Here is a tiny trained network, its code and every weight. The questions are about switching its units off for an input and a class, where a switched-off unit gives its printed mean instead of its output.

import numpy as np


def w(rows, s, z=0):
    codes = np.array(rows[::2]) - 128.0
    scale = np.full(codes.shape[1], s)
    scale[-1] = z or s
    return codes * scale


def norm(h):
    return h / np.sqrt((h * h).mean(-1, keepdims=True) + 1e-5)


def f(y):
    return np.maximum(y, 0)


def log_softmax(a):
    a = a - a.max(-1, keepdims=True)
    return a - np.log(np.exp(a).sum(-1, keepdims=True))


def net(x, mask):
    res = np.array(x, float).reshape(1, 6) / 4 @ E
    u = 0
    for l in range(4):
        y = f(norm(res) @ A[l][:, :-1].T + A[l][:, -1])
        res = res + np.where(mask[u : u + 9], y, B[l][:, -1]) @ B[l][:, :-1]
        u += 9
    return log_softmax(norm(res)[-1] @ U[:, :-1].T + U[:, -1])


A, B = {}, {}
E = w([
[146,38,135],'x0',
[128,70,61],'x1',
[127,21,238],'x2',
[2,131,186],'x3',
[190,165,116],'x4',
[191,157,150],'x5',
],0.0025)
A[0] = w([
[222,69,111,139],'L0N1',
[38,67,193,69],'L0N2',
[158,4,179,226],'L0N3',
[114,226,173,8],'L0N4',
[196,218,31,191],'L0N5',
[32,116,68,29],'L0N6',
[128,182,86,54],'L0N7',
[188,165,92,153],'L0N8',
[113,183,120,4],'L0N9',
],0.0041,0.0014)
B[0] = w([
[76,82,129,198],'L0N1',
[97,143,140,201],'L0N2',
[116,189,152,237],'L0N3',
[187,122,109,158],'L0N4',
[107,167,194,253],'L0N5',
[4,102,168,166],'L0N6',
[113,136,130,159],'L0N7',
[124,69,154,192],'L0N8',
[123,154,96,138],'L0N9',
],0.004,0.003)
A[1] = w([
[167,135,5,152],'L1N1',
[122,101,144,174],'L1N2',
[111,140,106,57],'L1N3',
[253,81,153,199],'L1N4',
[148,236,187,252],'L1N5',
[48,25,117,97],'L1N6',
[122,198,144,210],'L1N7',
[140,139,229,98],'L1N8',
[81,83,15,211],'L1N9',
],0.0045,0.002)
B[1] = w([
[121,31,147,161],'L1N1',
[106,115,67,161],'L1N2',
[89,117,125,130],'L1N3',
[4,53,141,201],'L1N4',
[196,60,58,252],'L1N5',
[150,144,85,187],'L1N6',
[142,100,72,201],'L1N7',
[135,161,146,188],'L1N8',
[73,38,178,181],'L1N9',
],0.0036,0.0039)
A[2] = w([
[162,108,103,141],'L2N1',
[146,230,94,102],'L2N2',
[187,189,36,206],'L2N3',
[125,141,166,65],'L2N4',
[134,166,201,59],'L2N5',
[130,149,157,41],'L2N6',
[128,92,147,50],'L2N7',
[107,124,86,250],'L2N8',
[111,253,128,192],'L2N9',
],0.0066,0.0016)
B[2] = w([
[113,115,179,187],'L2N1',
[160,4,49,184],'L2N2',
[211,73,111,255],'L2N3',
[227,177,153,144],'L2N4',
[162,166,114,160],'L2N5',
[162,168,152,132],'L2N6',
[131,156,116,172],'L2N7',
[118,15,173,234],'L2N8',
[163,122,2,191],'L2N9',
],0.0047,0.0025)
A[3] = w([
[136,102,162,191],'L3N1',
[89,176,22,249],'L3N2',
[76,120,125,176],'L3N3',
[135,59,172,152],'L3N4',
[132,82,147,124],'L3N5',
[83,92,92,112],'L3N6',
[94,148,253,142],'L3N7',
[211,46,203,207],'L3N8',
[148,80,171,160],'L3N9',
],0.0061,0.002)
B[3] = w([
[128,154,137,181],'L3N1',
[138,66,254,162],'L3N2',
[139,112,126,171],'L3N3',
[133,163,108,212],'L3N4',
[124,145,79,176],'L3N5',
[130,140,142,172],'L3N6',
[193,106,181,182],'L3N7',
[103,185,102,253],'L3N8',
[123,168,104,194],'L3N9',
],0.0087,0.0056)
U = w([
[75,97,46,107],'0',
[173,168,245,71],'1',
[51,54,217,200],'2',
[159,148,48,161],'3',
[146,224,119,203],'4',
[174,171,136,4],'5',
[209,48,81,117],'6',
],0.011,0.0036)

Each question gives the input, the list of numbers given to net, and the class t.
The units are the neurons (one row each of A and B). Each row of codes is followed by its name. A weight is (code - 128) times the scale printed after its matrix; where a second scale follows, it is the last column's (A, B and U).
mask holds one flag per neuron, layer by layer. A switched-off neuron (its flag False) gives its mean, the last column of its row in B, instead of its output. The means were averaged over made-up inputs and are rounded, as every weight is.
A unit's drop is (log p(t) with every unit on - log p(t) with that unit switched off) / (log p(t) with every unit on - log p(t) with every unit switched off).
The circuit of an input: a set's keep is (log p(t) with only the set's units on - log p(t) with every unit switched off) / (log p(t) with every unit on - log p(t) with every unit switched off). Starting from the 12 units with the biggest drops (on a tie, the unit counted first), units are removed one at a time, each time the one whose removal leaves the highest keep (on an exact tie, the one counted first), for as long as the keep stays at least 0.8.
units of the circuit, in order: the units of the circuit, biggest drop first
most important unit: the unit with the biggest drop
k most important neurons: the k neurons with the biggest drops, biggest first
top k neurons in layer l: the k neurons of layer l with the biggest drops, biggest first
drop when u is switched off: that unit's drop, to one decimal
input [-4,6,-5,6,1,0], class 2: units of the circuit, in order	(L3N2)
input [0,-1,6,-3,-3,-7], class 1: 3 most important neurons	(L1N5; L0N3; L3N7)
input [3,-7,5,5,-4,-7], class 1: 2 most important neurons	(L3N7; L1N4)
input [6,6,3,2,1,4], class 0: 2 most important neurons	(L0N5; L1N2)
input [7,5,6,2,2,-2], class 0: 3 most important neurons	(L3N2; L0N5; L1N6)
input [0,3,5,1,-7,0], class 1: 2 most important neurons	(L1N5; L0N3)
input [-1,3,7,-8,-7,-8], class 0: 2 most important neurons	(L3N2; L0N5)
input [-8,-3,6,2,3,-8], class 1: 2 most important neurons	(L2N3; L0N3)
input [-7,4,6,2,-2,2], class 4: top 2 neurons in layer 0	(L0N5; L0N6)
input [2,4,7,-5,-5,7], class 4: 2 most important neurons	(L0N3; L1N5)
input [-3,-2,-5,-8,-2,-3], class 6: top 2 neurons in layer 2	(L2N3; L2N2)
input [5,1,0,-8,1,8], class 4: top 2 neurons in layer 1	(L1N5; L1N7)
input [2,-7,-2,7,8,-1], class 3: top 2 neurons in layer 1	(L1N5; L1N7)
input [5,-3,6,5,3,2], class 1: most important unit	L3N7
input [6,-5,5,7,-6,4], class 1: 2 most important neurons	(L3N7; L1N4)
input [5,6,5,-1,6,-2], class 0: 2 most important neurons	(L1N4; L0N5)
input [7,6,2,3,-5,4], class 0: top 3 neurons in layer 1	(L1N6; L1N4; L1N2)
input [4,-2,5,7,-1,6], class 1: 2 most important neurons	(L3N7; L2N3)
input [3,2,7,-4,6,-2], class 4: 2 most important neurons	(L0N3; L1N5)
input [0,-1,-3,0,-3,-3], class 2: most important unit	L0N6
input [-6,-8,-8,7,-1,6], class 6: 2 most important neurons	(L3N2; L2N2)
input [7,0,7,6,1,-1], class 1: drop when L1N4 is switched off	0.1
input [-7,7,-2,4,8,-7], class 2: drop when L1N5 is switched off	0.0
input [8,3,-4,-8,1,3], class 0: drop when L1N4 is switched off	0.5
input [8,-5,6,4,1,3], class 1: drop when L3N7 is switched off	0.7
input [8,6,7,-6,-2,1], class 0: top 2 neurons in layer 1	(L1N4; L1N5)
input [-1,-1,-8,-1,0,-8], class 2: top 2 neurons in layer 0	(L0N6; L0N3)
